Below are the code and all the weights of a small trained network. Each question names an input and a target symbol and asks about switching units off, where a switched-off unit gives its printed mean instead of its output.

import numpy as np


def w(rows, s, z=0):
    codes = np.array(rows[::2]) - 128.0
    scale = np.full(codes.shape[1], s)
    scale[-1] = z or s
    return codes * scale


def norm(h):
    return h / np.sqrt((h * h).mean(-1, keepdims=True) + 1e-5)


def f(y):
    return y / 2 * (1 + np.tanh(0.7978845608 * (y + 0.044715 * y**3)))


def softmax(a):
    e = np.exp(a - a.max(-1, keepdims=True))
    return e / e.sum(-1, keepdims=True)


def log_softmax(a):
    a = a - a.max(-1, keepdims=True)
    return a - np.log(np.exp(a).sum(-1, keepdims=True))


def net(x, mask):
    ids = ['αβγδεζηθλμξπσφ'.index(c) for c in x.split()]
    T = len(ids)
    res = E[ids] + P[:T]
    q, k, v = (norm(res) @ M[0].T for M in (Q, K, V))
    z = softmax(np.where(np.tri(T) > 0, q @ k.T / 3**0.5, -1e9)) @ v
    res = res + np.where(mask[0], z, O[0][:, -1]) @ O[0][:, :-1]
    y = f(norm(res) @ A[0][:, :-1].T + A[0][:, -1])
    res = res + np.where(mask[1:25], y, B[0][:, -1]) @ B[0][:, :-1]
    return log_softmax(norm(res)[-1] @ U[:, :-1].T + U[:, -1])


Q, K, V, O, A, B = {}, {}, {}, {}, {}, {}
E = w([
[111,155,119,127,150,191,138,139,126,201,151,90],'α',
[82,122,106,150,185,171,143,140,122,166,133,59],'β',
[92,170,115,141,154,174,145,132,139,178,176,67],'γ',
[66,153,128,185,189,172,105,123,145,121,173,88],'δ',
[167,101,68,112,182,206,149,125,119,85,133,121],'ε',
[83,134,131,179,173,184,87,141,112,153,129,168],'ζ',
[111,170,97,141,162,225,92,97,103,93,167,217],'η',
[36,156,104,178,99,69,154,180,103,126,120,91],'θ',
[157,141,56,247,109,138,150,127,126,142,119,157],'λ',
[148,168,120,92,158,8,81,163,110,120,114,101],'μ',
[200,123,91,193,137,58,101,108,145,128,147,92],'ξ',
[117,178,95,168,43,91,94,133,114,66,186,139],'π',
[164,190,113,170,129,43,116,206,177,141,116,118],'σ',
[159,161,199,166,62,119,155,125,166,98,72,88],'φ',
],0.0016)
P = w([
[102,206,78,142,115,212,4,95,134,139,88,23],'0',
[109,78,90,93,91,137,84,103,187,134,101,142],'1',
[111,175,110,152,138,166,76,94,133,145,120,54],'2',
[105,79,102,99,105,122,119,98,181,139,124,157],'3',
[116,158,125,155,144,157,103,106,116,138,138,65],'4',
[105,77,113,97,115,124,141,101,172,142,140,165],'5',
[125,149,137,155,151,156,120,117,103,128,149,67],'6',
[109,72,118,99,124,123,157,104,160,144,149,166],'7',
[138,140,137,163,155,152,131,123,86,120,158,76],'8',
[114,74,131,101,132,122,172,108,149,149,159,172],'9',
[146,138,146,158,159,148,153,130,77,121,168,86],'10',
[118,69,142,110,148,123,182,112,134,144,168,177],'11',
[147,128,156,159,169,143,180,134,64,119,181,96],'12',
[129,67,155,111,155,127,201,117,128,146,187,179],'13',
],0.0022)
Q[0] = w([
[216,228,242,164,31,30,52,226,14,58,21,37],'h1',
[25,6,20,131,117,42,218,75,249,210,246,226],'h1',
[17,78,191,72,246,207,246,140,118,227,255,87],'h1',
],0.004)
K[0] = w([
[109,136,32,98,118,217,24,74,203,153,69,100],'h1',
[253,134,236,184,93,30,210,158,89,50,163,198],'h1',
[144,50,187,155,221,150,245,122,38,117,218,232],'h1',
],0.0039)
V[0] = w([
[32,171,92,49,126,249,111,96,83,37,92,165],'h1',
[98,104,163,68,97,70,45,36,47,118,182,117],'h1',
[109,187,32,104,188,38,82,242,122,164,135,170],'h1',
],0.002)
O[0] = w([
[140,152,138,148,178,62,252,132,119,127,146,187,254],'h1',
[122,46,171,131,168,80,100,13,32,225,226,121,27],'h1',
[133,145,64,154,185,207,108,215,31,115,218,81,124],'h1',
],0.003,0.00057)
A[0] = w([
[85,96,99,120,178,82,137,179,106,188,122,68,115],'n1',
[75,53,102,123,70,159,146,176,144,110,85,157,109],'n2',
[93,126,171,54,155,60,183,125,201,131,85,237,7],'n3',
[144,177,110,150,157,86,180,15,87,170,59,98,151],'n4',
[118,134,104,124,103,97,66,139,75,142,179,71,138],'n5',
[98,146,113,68,78,182,163,141,124,133,125,223,74],'n6',
[148,70,66,45,173,104,129,163,127,122,102,182,61],'n7',
[142,62,130,114,153,73,115,4,3,215,160,107,47],'n8',
[100,229,152,147,105,159,113,137,49,195,126,130,100],'n9',
[133,75,111,143,146,196,119,27,170,68,177,250,166],'n10',
[116,151,164,141,82,152,160,132,243,81,60,150,164],'n11',
[148,57,102,106,48,169,27,185,141,67,134,134,158],'n12',
[120,133,170,35,111,122,178,104,121,212,67,132,53],'n13',
[165,191,201,133,35,143,29,97,192,57,25,159,196],'n14',
[154,16,100,88,72,117,133,75,151,157,147,190,21],'n15',
[161,181,79,72,130,211,118,209,71,154,76,78,171],'n16',
[156,39,44,66,196,161,101,153,110,84,193,162,132],'n17',
[152,221,137,76,171,64,138,117,36,52,130,96,143],'n18',
[110,83,182,63,105,138,146,153,155,106,209,162,92],'n19',
[70,147,96,89,118,173,96,104,137,155,106,167,180],'n20',
[129,120,120,131,118,156,151,210,153,136,65,102,64],'n21',
[219,142,218,131,122,132,63,98,49,143,89,57,146],'n22',
[128,71,215,28,80,40,96,144,214,133,58,151,118],'n23',
[172,80,91,40,80,117,168,119,206,120,165,130,108],'n24',
],0.0028,0.0016)
B[0] = w([
[164,177,175,102,152,66,146,122,77,138,138,156,234],'n1',
[207,164,199,100,128,129,87,130,161,135,118,97,156],'n2',
[176,42,59,156,108,171,128,93,157,125,123,141,131],'n3',
[161,75,118,87,113,138,85,148,141,45,135,156,232],'n4',
[178,110,154,175,121,188,164,103,143,134,111,150,180],'n5',
[112,123,147,174,154,110,118,132,229,108,120,80,120],'n6',
[120,150,135,210,96,175,152,64,152,191,133,107,90],'n7',
[94,165,186,169,5,149,130,115,105,59,63,105,121],'n8',
[161,122,140,120,64,108,136,128,94,178,72,180,200],'n9',
[146,159,170,82,114,52,176,131,67,140,108,80,252],'n10',
[79,125,162,153,55,231,123,167,84,71,127,164,178],'n11',
[109,65,116,35,176,165,152,66,128,110,104,130,139],'n12',
[75,115,92,124,142,112,158,66,160,102,160,148,86],'n13',
[169,156,193,130,164,63,139,128,135,139,196,167,95],'n14',
[35,155,140,134,129,86,102,176,69,174,114,54,133],'n15',
[117,72,124,114,117,21,160,111,103,70,175,180,251],'n16',
[119,144,98,140,81,144,85,175,190,133,193,190,210],'n17',
[79,57,184,87,117,186,88,114,138,195,188,88,172],'n18',
[160,137,64,159,136,96,76,106,150,100,64,138,139],'n19',
[184,86,197,118,155,146,140,143,150,90,124,116,206],'n20',
[66,200,121,139,60,115,198,127,99,123,122,79,125],'n21',
[83,107,172,157,173,104,224,192,242,167,41,107,118],'n22',
[223,225,107,100,194,115,146,109,15,102,237,146,100],'n23',
[117,139,183,156,166,116,80,141,55,140,87,151,157],'n24',
],0.0025,0.0013)
U = w([
[224,35,124,230,150,94,113,105,220,130,89,49,145],'α',
[168,25,230,2,160,115,31,106,125,212,90,35,106],'β',
[88,74,125,197,21,211,44,96,116,206,244,198,27],'γ',
[127,52,96,97,105,43,246,21,182,177,65,253,254],'δ',
[28,150,108,151,11,39,102,114,23,122,96,54,213],'ε',
[220,240,192,57,190,111,108,58,49,59,192,181,106],'ζ',
[163,198,91,73,99,225,225,98,143,223,146,15,94],'η',
[72,110,88,111,232,54,178,114,86,36,56,35,115],'θ',
[104,205,240,128,41,197,151,203,236,30,40,117,61],'λ',
[120,104,142,132,209,183,79,194,58,193,40,244,28],'μ',
[94,29,32,16,137,169,90,154,186,38,205,179,157],'ξ',
[153,224,78,146,179,10,94,227,213,212,198,123,154],'π',
[190,142,8,242,88,187,159,112,116,76,87,174,180],'σ',
[46,193,157,202,247,230,70,106,127,128,120,69,93],'φ',
],0.0038,0.0013)

Each question gives the input, a string of symbols that net reads in full, and the target symbol t.
The units are the heads (3 rows each of Q, K, V and O) and the neurons (one row each of A and B). Each row of codes is followed by its name. A weight is (code - 128) times the scale printed after its matrix; where a second scale follows, it is the last column's (O, A, B and U).
mask holds one flag per unit, heads first, then neurons. A switched-off unit (its flag False) gives its mean, the last column of its rows in O or B, instead of its output. The means were averaged over made-up inputs and are rounded, as every weight is.
A unit's drop is (log p(t) with every unit on - log p(t) with that unit switched off) / (log p(t) with every unit on - log p(t) with every unit switched off).
The circuit of an input: a set's keep is (log p(t) with only the set's units on - log p(t) with every unit switched off) / (log p(t) with every unit on - log p(t) with every unit switched off). Starting from the 12 units with the biggest drops (on a tie, the unit counted first), units are removed one at a time, each time the one whose removal leaves the highest keep (on an exact tie, the one counted first), for as long as the keep stays at least 0.8.
circuit, biggest first: the units of the circuit, biggest drop first
most important unit: the unit with the biggest drop
k most important neurons: the k neurons with the biggest drops, biggest first
input γ ξ θ δ, target β: most important unit : n10
input γ μ θ γ, target γ: circuit, biggest first : [h1 n17 n8]
input δ γ β σ ξ γ γ ζ ε, target ξ: circuit, biggest first : [n17 n18 n16]
input φ ε π θ α γ ε γ π α, target ε: circuit, biggest first : [h1 n8 n15]
input γ α γ β δ β γ λ β μ α α π, target γ: circuit, biggest first : [n18 n10]
input γ β α σ η δ β ε ξ δ, target β: circuit, biggest first : [h1 n10]
input α γ λ δ γ γ β α θ θ β ξ λ σ, target ξ: circuit, biggest first : [h1 n12]
input γ θ μ γ σ β σ η θ σ η η σ φ, target ζ: circuit, biggest first : [n23 h1]
input η β β θ ζ γ μ α θ δ, target π: 3 most important neurons : [n17 n10 n18]
input σ θ γ γ γ β, target φ: 3 most important neurons : [n16 n24 n11]
input θ α γ ξ δ ξ θ η σ α, target ξ: circuit, biggest first : [h1 n16]
input δ ξ θ δ δ γ γ α, target φ: 2 most important neurons : [n24 n15]
input η β β θ ζ θ σ μ, target ξ: circuit, biggest first : [h1 n12 n17]
input σ δ π δ γ β λ σ β β γ γ ε γ, target σ: 4 most important neurons : [n3 n19 n11 n18]
input γ δ θ ε θ θ, target π: 3 most important neurons : [n2 n1 n11]
input ε η α λ γ μ, target γ: 4 most important neurons : [n17 n8 n5 n7]
input μ ξ μ γ φ α, target ζ: circuit, biggest first : [h1 n23]
input γ γ ζ φ, target ζ: circuit, biggest first : [n23]
input θ θ γ θ λ ξ β φ γ ξ, target ζ: 2 most important neurons : [n23 n14]
input φ η β, target θ: most important unit : n17
input α α π φ γ γ λ β, target λ: 2 most important neurons : [n11 n2]
input π μ π δ, target ε: 2 most important neurons : [n8 n10]
input θ ε δ γ β β α γ β γ, target φ: 3 most important neurons : [n24 n16 n11]
input γ δ β ζ γ θ ζ γ π ζ ζ η, target δ: 2 most important neurons : [n10 n3]
input γ γ λ μ η ε β λ, target λ: 2 most important neurons : [n2 n11]
input γ β μ β, target γ: 3 most important neurons : [n17 n8 n5]
